Below is a small trained network, with its code and all its weights. Each question gives an input and a target symbol and asks what happens when units are switched off, that is, made to give their printed mean instead of their output.

import numpy as np


def w(rows, s, z=0):
    codes = np.array(rows[::2]) - 128.0
    scale = np.full(codes.shape[1], s)
    scale[-1] = z or s
    return codes * scale


def f(y):
    return np.maximum(y, 0)


def softmax(a):
    e = np.exp(a - a.max(-1, keepdims=True))
    return e / e.sum(-1, keepdims=True)


def log_softmax(a):
    a = a - a.max(-1, keepdims=True)
    return a - np.log(np.exp(a).sum(-1, keepdims=True))


def net(x, mask):
    ids = ['ΔΞΠαγζλμφψ'.index(c) for c in x.split()]
    T = len(ids)
    res = E[ids] + P[:T]
    u = 0
    for l in range(2):
        r = res
        for j in range(2):
            rows = slice(2 * j, 2 * j + 2)
            q, k, v = (r @ M[l][rows].T for M in (Q, K, V))
            z = softmax(np.where(np.tri(T) > 0, q @ k.T / 2**0.5, -1e9)) @ v
            o = O[l][rows]
            res = res + np.where(mask[u + j], z, o[:, -1]) @ o[:, :-1]
        u += 2
        y = f(res @ A[l][:, :-1].T + A[l][:, -1])
        res = res + np.where(mask[u : u + 12], y, B[l][:, -1]) @ B[l][:, :-1]
        u += 12
    return log_softmax(res[-1] @ U[:, :-1].T + U[:, -1])


Q, K, V, O, A, B = {}, {}, {}, {}, {}, {}
E = w([
[111,114,204,71,211],'Δ',
[146,137,79,158,182],'Ξ',
[82,35,162,163,66],'Π',
[206,136,195,185,147],'α',
[235,206,170,10,61],'γ',
[120,188,44,121,143],'ζ',
[46,162,138,111,104],'λ',
[173,100,158,146,210],'μ',
[81,166,155,184,156],'φ',
[195,135,73,206,98],'ψ',
],0.012)
P = w([
[130,2,42,44,139],'0',
[156,43,44,72,185],'1',
[151,85,73,88,178],'2',
[151,107,102,111,159],'3',
[138,123,117,117,148],'4',
[134,132,131,131,130],'5',
[136,149,132,144,127],'6',
[125,156,143,145,118],'7',
[123,164,152,151,114],'8',
[120,169,149,150,113],'9',
[118,180,157,153,107],'10',
[118,182,160,160,100],'11',
[112,186,160,159,100],'12',
],0.0043)
Q[0] = w([
[91,93,180,183,2],'L0H0',
[187,163,94,44,254],'L0H0',
[149,230,131,160,186],'L0H1',
[102,45,95,80,93],'L0H1',
],0.0063)
K[0] = w([
[247,178,165,58,102],'L0H0',
[36,62,83,217,165],'L0H0',
[185,218,161,85,122],'L0H1',
[58,85,136,184,157],'L0H1',
],0.011)
V[0] = w([
[72,46,117,204,173],'L0H0',
[142,167,160,226,201],'L0H0',
[176,233,150,35,44],'L0H1',
[94,174,145,253,236],'L0H1',
],0.0044)
O[0] = w([
[81,179,123,154,213,168],'L0H0',
[67,221,219,168,135,87],'L0H0',
[1,82,217,183,106,89],'L0H1',
[241,10,48,102,215,3],'L0H1',
],0.0049,0.00065)
A[0] = w([
[96,35,101,136,179,114],'L0N0',
[218,127,62,65,180,186],'L0N1',
[90,160,8,101,158,162],'L0N2',
[128,85,116,35,201,117],'L0N3',
[126,121,125,134,132,94],'L0N4',
[155,147,166,84,100,177],'L0N5',
[45,91,200,168,96,171],'L0N6',
[211,106,79,67,164,171],'L0N7',
[164,160,185,37,93,252],'L0N8',
[126,68,92,170,174,77],'L0N9',
[255,134,60,137,126,164],'L0N10',
[74,151,133,83,155,183],'L0N11',
],0.0085,0.0028)
B[0] = w([
[128,78,191,213,205,182],'L0N0',
[166,184,221,118,57,224],'L0N1',
[13,119,107,201,110,209],'L0N2',
[19,120,154,97,188,174],'L0N3',
[127,135,115,119,122,128],'L0N4',
[134,196,121,78,149,178],'L0N5',
[182,78,214,114,105,254],'L0N6',
[102,161,196,127,54,203],'L0N7',
[112,228,122,40,140,222],'L0N8',
[137,136,158,221,151,163],'L0N9',
[163,138,101,103,2,228],'L0N10',
[73,94,103,98,155,192],'L0N11',
],0.0077,0.0037)
Q[1] = w([
[109,104,168,126,165],'L1H0',
[11,110,162,83,34],'L1H0',
[159,149,122,164,1],'L1H1',
[136,81,181,98,62],'L1H1',
],0.0063)
K[1] = w([
[116,136,139,134,151],'L1H0',
[133,228,56,10,107],'L1H0',
[143,182,91,100,131],'L1H1',
[101,159,137,135,150],'L1H1',
],0.014)
V[1] = w([
[193,56,109,206,192],'L1H0',
[225,185,127,39,59],'L1H0',
[37,117,30,253,171],'L1H1',
[103,192,67,87,138],'L1H1',
],0.0039)
O[1] = w([
[203,113,165,123,144,1],'L1H0',
[67,116,81,172,23,224],'L1H0',
[2,140,127,167,29,53],'L1H1',
[124,141,101,52,134,135],'L1H1',
],0.0046,0.0071)
A[1] = w([
[175,74,149,159,170,132],'L1N0',
[114,169,125,165,78,109],'L1N1',
[119,119,172,197,138,81],'L1N2',
[177,151,184,127,85,160],'L1N3',
[121,197,152,76,143,2],'L1N4',
[118,69,132,204,105,136],'L1N5',
[96,141,104,135,88,127],'L1N6',
[107,140,125,167,175,154],'L1N7',
[94,151,98,151,203,182],'L1N8',
[132,158,11,147,86,195],'L1N9',
[162,132,160,98,197,160],'L1N10',
[81,112,167,115,134,149],'L1N11',
],0.012,0.0041)
B[1] = w([
[97,119,214,221,177,178],'L1N0',
[124,89,118,147,92,231],'L1N1',
[105,231,157,151,160,199],'L1N2',
[104,173,97,54,152,254],'L1N3',
[189,81,137,226,128,202],'L1N4',
[198,159,57,165,74,236],'L1N5',
[96,114,109,169,102,216],'L1N6',
[196,146,73,151,64,174],'L1N7',
[214,139,1,114,176,188],'L1N8',
[114,17,196,91,211,237],'L1N9',
[108,71,199,150,24,180],'L1N10',
[166,126,72,85,203,216],'L1N11',
],0.0077,0.0065)
U = w([
[80,168,61,43,216,253],'Δ',
[222,199,27,177,171,131],'Ξ',
[233,43,89,129,42,41],'Π',
[73,182,232,111,190,118],'α',
[214,214,105,22,83,148],'γ',
[122,87,58,140,148,14],'ζ',
[26,82,162,109,137,132],'λ',
[190,88,170,231,158,184],'μ',
[96,221,94,194,48,106],'φ',
[195,45,146,66,254,203],'ψ',
],0.0069,0.0039)

Each question gives the input, a string of symbols that net reads in full, and the target symbol t.
The units are the heads (2 rows each of Q, K, V and O) and the neurons (one row each of A and B). Each row of codes is followed by its name. A weight is (code - 128) times the scale printed after its matrix; where a second scale follows, it is the last column's (O, A, B and U).
mask holds one flag per unit, layer by layer, with each layer's heads first. A switched-off unit (its flag False) gives its mean, the last column of its rows in O or B, instead of its output. The means were averaged over made-up inputs and are rounded, as every weight is.
A unit's drop is (log p(t) with every unit on - log p(t) with that unit switched off) / (log p(t) with every unit on - log p(t) with every unit switched off).
The circuit of an input: a set's keep is (log p(t) with only the set's units on - log p(t) with every unit switched off) / (log p(t) with every unit on - log p(t) with every unit switched off). Starting from the 12 units with the biggest drops (on a tie, the unit counted first), units are removed one at a time, each time the one whose removal leaves the highest keep (on an exact tie, the one counted first), for as long as the keep stays at least 0.8.
circuit, biggest first: the units of the circuit, biggest drop first
most important unit: the unit with the biggest drop
top k neurons: the k neurons with the biggest drops, biggest first
k most important neurons of layer l: the k neurons of layer l with the biggest drops, biggest first
heads that matter: for each layer, one digit per head in row order, 1 if its drop is at least 0.15 and else 0, layers parted by /
drop when u is switched off: that unit's drop, to one decimal
input Ξ λ Π φ γ λ λ φ, target φ: circuit, biggest first -> (L1H0, L0H1, L1N5, L0N8)
input α Π ζ φ Δ φ γ Ξ Ξ Π Δ α, target α: heads that matter -> 01 / 00
input μ λ ζ ψ Ξ Δ μ γ Ξ Ξ ψ, target ψ: most important unit -> L1H1
input α Π Π Π ψ, target Π: top 3 neurons -> (L0N10, L1N9, L1N1)
input μ Ξ Π Ξ Π φ ψ Π φ μ γ Δ, target Δ: top 3 neurons -> (L0N8, L0N3, L1N11)
input α Π Π Π α φ Π Ξ φ φ φ, target Ξ: circuit, biggest first -> (L1N8, L1N9, L0H1, L0N10)
input α Π Π γ Π Π Ξ ψ ζ, target ζ: top 2 neurons -> (L1N9, L1N8)
input α μ α λ ζ Δ Π γ Π ζ ζ Δ, target Δ: top 2 neurons -> (L0N8, L1N11)
input Ξ Π ζ α γ Π Ξ ζ Π, target Π: circuit, biggest first -> (L0H0, L1N5)
input Π Δ φ γ φ ψ Ξ, target Ξ: top 2 neurons -> (L1N8, L0N10)
input γ φ Π Π ζ Ξ, target Ξ: top 3 neurons -> (L0N10, L1N8, L0N7)
input φ γ Δ μ φ Π Π φ α λ λ λ, target λ: top 2 neurons -> (L1N9, L0N8)
input ψ Δ γ φ Ξ Ξ ζ α Ξ ψ Δ γ ψ, target ψ: top 2 neurons -> (L1N9, L0N2)
input μ ψ Π, target μ: most important unit -> L1N0
input ψ ψ ζ, target λ: top 2 neurons -> (L1N9, L0N2)
input Π Ξ φ φ λ ψ λ γ Π α Π Π ζ, target ζ: 2 most important neurons of layer 0 -> (L0N2, L0N8)
input α ζ Ξ, target φ: top 3 neurons -> (L0N1, L0N2, L0N7)
input φ φ φ Π, target μ: 2 most important neurons of layer 1 -> (L1N0, L1N5)
input μ ψ φ λ Π φ φ α ζ, target λ: 2 most important neurons of layer 1 -> (L1N9, L1N5)
input φ μ Π Π γ Π Ξ μ, target μ: most important unit -> L1H0
input Π α Ξ α φ Π λ ζ ψ Ξ ψ ψ, target Π: drop when L1N9 is switched off -> 0.3
input ψ φ φ Ξ, target φ: drop when L0N5 is switched off -> 0.0
input γ μ ψ Π μ Δ Δ α Π, target Π: drop when L1H0 is switched off -> 0.6
input α Π Ξ λ Π φ, target Ξ: drop when L1H1 is switched off -> 0.2
